[148 112 149 113 153 115 141] ==> 113, 153
[125 130 148 124 138 151 122] ==> 124, 151
[ 99 123 129 130 118] ==> 129, 130
[148 129 104 116 126] ==> 104, 148
[146 116 116 110 147 106 125] ==> 110, 147
[115 115 149 112 118] ==> 149, 149
---
[[127 132 129 130 113 145]
 [124 126 132 133 132 104]
 [104 115 116 134 115 121]] -> 129

[[150 157 112 116 137]
 [149 102 113 114 113]
 [137 149 140 148 120]] -> 112

[[124 131 135 125 140 125]
 [132 131 126  99 129 120]
 [110 128 131 141 128 128]] -> 135

[[132 123 153 131]
 [105 126 144 125]
 [135 126 120 130]] -> 153

[[132 133 131 125 128]
 [135 128 123 105 145]
 [136 126 114 117 141]] -> 131

[[117 123 146 124]
 [115 118 125 146]
 [152 142 122 144]] -> 146

[[138 136 133 129 106]
 [146 130 133 116 106]
 [142 132 132 125 115]] -> 133
---
[[141 134 115 132 132 133 132 124 135 132 136 132 132]
 [152 133 109 135 133 133 134 111 133 133 133 137 134]
 [143 134 114 127 131 133 129 135 136 131 137 123 129]
 [131 134 121 121 128 132 125 145 136 130 138 116 124]
 [119 129 129 135 132 130 134 111 128 132 127 136 134]
 [122 126 138 116 122 124 118 156 127 123 127 113 118]
 [118 124 137 123 124 124 123 136 124 124 124 122 124]] -> 124

[[129 122 136 138 131 131 133]
 [129 119 132 132 136 134 130]
 [104 141 114 147 122 136 105]
 [136 126 133 130 131 128 136]
 [124 130 134 135 132 132 125]
 [145 124 134 118 135 134 138]] -> 124

[[125 138 129 125 128 131 121 126 123 122 149]
 [121 119 136 137 128 121 130 119 124 131 133]
 [127 128 120 129 137 116 130 126 136 142 123]
 [125 138 128 123 128 131 123 126 122 121 149]
 [128 138 130 130 131 127 114 111 125 119 147]
 [119 114 137 128 129 120 131 122 127 133 132]] -> 114

[[121 135 142 132 129 117 111]
 [112 135 127 125 122 117 123]
 [150 135 127 109 141 134 135]
 [121 145 119 117 121 117 129]
 [130 135 126 125 129 129 118]
 [121 123 142 142 129 114 123]
 [121 130 133 128 129 103 123]
 [139 135 103 106 133 116 145]
 [121 135 129 125 124 122 123]
 [121 147 107 113 112 116 131]
 [121 152 122 125 129 122 123]
 [121 127 129 141 125 128 123]] -> 127

[[123 117 126 128 123 130 132 135 133 129 128 140 119]
 [131 126 143 124 122 134 136 129 139 135 127 140 130]
 [124 122 120 131 125 115 113 132 120 119 125 120 110]
 [135 145 123 115 106 120 130 104 131 119 103 129 114]
 [132 128 132 118 114 127 132 115 136 126 111 148 117]
 [136 134 132 119 114 127 125 114 135 120 112 124 121]
 [116 131 127 132 142 133 140 134 118 145 141 139 144]
 [134 145 141 132 127 122 124 128 134 139 124 125 131]
 [139 138 148 121 124 128 107 116 139 127 106 122 136]
 [118 127 114 138 135 121 133 139 116 132 139 132 121]
 [116 117 127 131 152 140 136 138 121 137 145 142 150]
 [125 116 108 123 120 130 137 123 119 111 134 114 116]] -> 116

[[141 131 124 133 121 130 139 126 131 127 125 146 111 121]
 [139 130 124 138 130 114 133 110 112 118 135 129 118 133]
 [118 127 128 131 123 133 138 124 134 129 144 132 135 120]
 [128 122 111 140 135 138 123 136 137 115 140 136 134 117]
 [119 107 124 140 119 138 118 124 119 137 131 113 113 135]
 [122 130 122 119 116 120 131 122 125 124 141 143 148 133]] -> 130

[[131 131 131 112 127 132 131 123 122 126 124 129]
 [131 130 130 117 128 130 131 125 123 127 126 127]
 [133 132 128 120 129 125 133 125 128 119 125 135]
 [131 126 122 132 126 131 118 132 131 117 130 125]
 [131 131 131 106 125 134 132 122 121 125 122 130]
 [127 128 134 121 132 131 129 128 120 130 129 127]
 [130 130 132 110 127 132 130 124 120 127 125 128]
 [129 127 127 127 129 126 124 131 128 125 128 127]
 [135 136 131 127 128 120 134 124 129 109 124 142]] -> 136

[[117 115 124 133 136 146 140 142 114 122 135]
 [140 113 116 131 113 113 121 116 139 144 129]
 [134 120 129 124 137 133 133 130 139 110 129]
 [121 127 136 131 124 131 124 123 132 141 119]
 [130 111 129 135 133 138 130 126 121 134 130]
 [120 133 131 141 120 107 118 112 119 132 150]
 [141 113 127 129 112 112 124 118 142 156 130]
 [113 136 125 126 127 132 136 135 112 126 121]
 [127 135 117 143 131 141 120 132 116 129 155]] -> 135
---
[110 139 119 142 107 147] -> 139
[155 150 123 117 107 121 145] -> 150
[124 127 155 138] -> 127
[139 124 128 153 111 136] -> 124
[122 134 119 139 105 116] -> 134
[147 150 118 125 121] -> 150
